Here is a tiny trained network, its code and every weight. The questions are about switching its units off for an input and a class, where a switched-off unit gives its printed mean instead of its output.

import numpy as np


def w(rows, s, z=0):
    codes = np.array(rows[::2]) - 128.0
    scale = np.full(codes.shape[1], s)
    scale[-1] = z or s
    return codes * scale


def norm(h):
    return h / np.sqrt((h * h).mean(-1, keepdims=True) + 1e-5)


def f(y):
    return np.maximum(y, 0)


def log_softmax(a):
    a = a - a.max(-1, keepdims=True)
    return a - np.log(np.exp(a).sum(-1, keepdims=True))


def net(x, mask):
    res = np.array(x, float).reshape(1, 7) / 4 @ E
    u = 0
    for l in range(4):
        y = f(norm(res) @ A[l][:, :-1].T + A[l][:, -1])
        res = res + np.where(mask[u : u + 9], y, B[l][:, -1]) @ B[l][:, :-1]
        u += 9
    return log_softmax(norm(res)[-1] @ U[:, :-1].T + U[:, -1])


A, B = {}, {}
E = w([
[20,32,85,130,102,119,115],'x0',
[207,55,85,180,145,177,78],'x1',
[153,152,90,164,139,26,52],'x2',
[180,201,4,208,174,43,115],'x3',
[110,90,128,188,193,9,197],'x4',
[122,185,153,178,33,175,192],'x5',
[208,82,163,171,77,88,40],'x6',
],0.0042)
A[0] = w([
[92,84,196,167,91,123,121,254],'L0N1',
[169,173,119,90,133,151,84,183],'L0N2',
[165,178,128,112,157,121,94,62],'L0N3',
[96,114,106,113,61,147,65,108],'L0N4',
[138,133,89,159,148,204,112,52],'L0N5',
[37,110,207,98,182,197,151,169],'L0N6',
[127,172,130,114,160,80,105,143],'L0N7',
[111,99,137,166,120,100,107,110],'L0N8',
[253,156,153,94,182,108,90,60],'L0N9',
],0.007,0.0025)
B[0] = w([
[153,212,83,105,134,92,100,220],'L0N1',
[163,150,178,116,133,60,126,194],'L0N2',
[138,111,152,98,189,130,145,160],'L0N3',
[126,70,97,107,152,131,106,176],'L0N4',
[154,177,128,181,172,136,176,153],'L0N5',
[169,103,24,112,2,128,53,253],'L0N6',
[154,194,131,105,152,155,137,182],'L0N7',
[70,117,171,108,126,129,151,156],'L0N8',
[187,94,186,141,127,177,164,192],'L0N9',
],0.0079,0.0052)
A[1] = w([
[214,155,75,181,74,82,111,210],'L1N1',
[92,88,165,157,228,198,99,49],'L1N2',
[213,123,231,161,120,157,103,70],'L1N3',
[196,103,206,148,112,119,7,219],'L1N4',
[50,168,53,149,145,252,71,135],'L1N5',
[131,130,109,18,68,129,146,212],'L1N6',
[95,116,187,59,75,185,232,92],'L1N7',
[63,157,253,179,119,122,180,6],'L1N8',
[182,86,175,111,151,185,129,197],'L1N9',
],0.0052,0.0013)
B[1] = w([
[100,148,133,103,112,137,166,253],'L1N1',
[155,49,39,173,135,101,58,137],'L1N2',
[163,32,159,176,120,159,34,197],'L1N3',
[119,1,66,120,77,141,139,225],'L1N4',
[113,50,178,156,159,132,116,183],'L1N5',
[121,72,72,197,83,67,240,241],'L1N6',
[144,106,27,82,150,145,24,164],'L1N7',
[138,179,105,180,84,167,172,137],'L1N8',
[39,52,118,172,169,110,97,177],'L1N9',
],0.0063,0.0048)
A[2] = w([
[140,115,174,164,147,189,184,134],'L2N1',
[181,131,111,185,167,177,203,176],'L2N2',
[124,105,80,162,192,72,145,128],'L2N3',
[182,113,96,136,166,119,115,97],'L2N4',
[162,191,149,110,50,216,91,174],'L2N5',
[181,97,115,123,119,140,41,95],'L2N6',
[150,80,92,98,255,123,161,141],'L2N7',
[134,121,171,76,129,136,100,3],'L2N8',
[163,145,72,216,188,184,86,142],'L2N9',
],0.0067,0.0017)
B[2] = w([
[111,129,228,240,109,95,215,171],'L2N1',
[153,186,202,60,70,90,150,230],'L2N2',
[56,171,179,132,106,174,91,235],'L2N3',
[95,117,126,136,114,154,222,196],'L2N4',
[98,1,129,68,181,75,98,250],'L2N5',
[203,129,99,150,141,205,64,251],'L2N6',
[73,118,158,110,67,187,113,230],'L2N7',
[125,128,199,170,94,157,154,134],'L2N8',
[54,85,147,203,6,115,231,221],'L2N9',
],0.0055,0.0033)
A[3] = w([
[166,221,175,151,77,43,254,2],'L3N1',
[126,92,47,82,117,153,128,227],'L3N2',
[165,194,107,123,249,148,180,93],'L3N3',
[131,168,117,140,121,160,178,5],'L3N4',
[124,81,49,117,119,120,39,138],'L3N5',
[164,125,151,124,157,105,50,118],'L3N6',
[46,125,140,128,91,164,33,194],'L3N7',
[74,181,108,128,155,50,130,214],'L3N8',
[89,57,131,130,43,151,194,202],'L3N9',
],0.0076,0.00097)
B[3] = w([
[80,134,119,41,104,156,187,212],'L3N1',
[90,26,68,177,68,167,58,208],'L3N2',
[163,130,75,115,115,205,202,144],'L3N3',
[96,122,118,101,46,114,120,145],'L3N4',
[96,165,2,151,166,187,35,213],'L3N5',
[127,115,71,192,157,177,207,142],'L3N6',
[166,111,80,122,185,69,44,178],'L3N7',
[195,133,201,91,165,127,146,170],'L3N8',
[87,194,79,119,110,116,94,254],'L3N9',
],0.0058,0.0089)
U = w([
[176,166,145,93,159,118,158,14],'0',
[125,59,39,151,101,127,43,220],'1',
[105,179,154,110,89,93,203,208],'2',
[232,69,216,193,131,142,156,94],'3',
[106,171,179,122,253,30,59,2],'4',
],0.012,0.0027)

Each question gives the input, the list of numbers given to net, and the class t.
The units are the neurons (one row each of A and B). Each row of codes is followed by its name. A weight is (code - 128) times the scale printed after its matrix; where a second scale follows, it is the last column's (A, B and U).
mask holds one flag per neuron, layer by layer. A switched-off neuron (its flag False) gives its mean, the last column of its row in B, instead of its output. The means were averaged over made-up inputs and are rounded, as every weight is.
A unit's drop is (log p(t) with every unit on - log p(t) with that unit switched off) / (log p(t) with every unit on - log p(t) with every unit switched off).
The circuit of an input: a set's keep is (log p(t) with only the set's units on - log p(t) with every unit switched off) / (log p(t) with every unit on - log p(t) with every unit switched off). Starting from the 12 units with the biggest drops (on a tie, the unit counted first), units are removed one at a time, each time the one whose removal leaves the highest keep (on an exact tie, the one counted first), for as long as the keep stays at least 0.8.
circuit, biggest first: the units of the circuit, biggest drop first
k most important neurons: the k neurons with the biggest drops, biggest first
k most important neurons of layer l: the k neurons of layer l with the biggest drops, biggest first
drop of u: that unit's drop, to one decimal
input [-8,-7,-8,-6,8,-8,-4], class 1: circuit, biggest first : L0N6
input [-6,-4,8,-6,-4,3,8], class 3: circuit, biggest first : L0N6, L0N9
input [-3,-2,-3,7,-2,-1,3], class 2: circuit, biggest first : L0N6, L2N2, L3N1
input [-6,3,-4,3,-6,-1,7], class 3: 2 most important neurons : L0N9, L0N6
input [-6,1,8,4,-2,-5,-4], class 3: 4 most important neurons : L0N9, L1N6, L1N3, L0N1
input [-6,-6,4,2,-2,0,2], class 3: 2 most important neurons : L0N9, L1N3
input [7,-7,3,4,-2,-8,3], class 4: 3 most important neurons of layer 2 : L2N3, L2N6, L2N5
input [-1,-3,3,7,-2,-1,6], class 3: 2 most important neurons : L0N6, L0N9
input [1,-1,5,4,2,-4,-5], class 4: 4 most important neurons : L2N3, L2N7, L1N6, L0N9
input [-1,5,-6,7,4,-4,2], class 2: 2 most important neurons : L2N9, L2N2
input [-1,-8,8,4,-4,5,3], class 0: 2 most important neurons of layer 0 : L0N6, L0N7
input [1,4,-5,2,5,4,-6], class 2: 2 most important neurons : L1N4, L2N2
input [8,1,-1,4,7,-2,7], class 4: 2 most important neurons of layer 0 : L0N6, L0N8
input [-5,6,7,3,-7,3,-2], class 3: most important neuron : L0N6
input [-7,4,-3,4,-2,-5,6], class 3: drop of L0N9 : 0.1
input [-5,-8,6,-3,3,-8,3], class 3: drop of L0N9 : 0.3
input [-8,3,3,-6,0,-8,5], class 3: 2 most important neurons of layer 0 : L0N9, L0N6
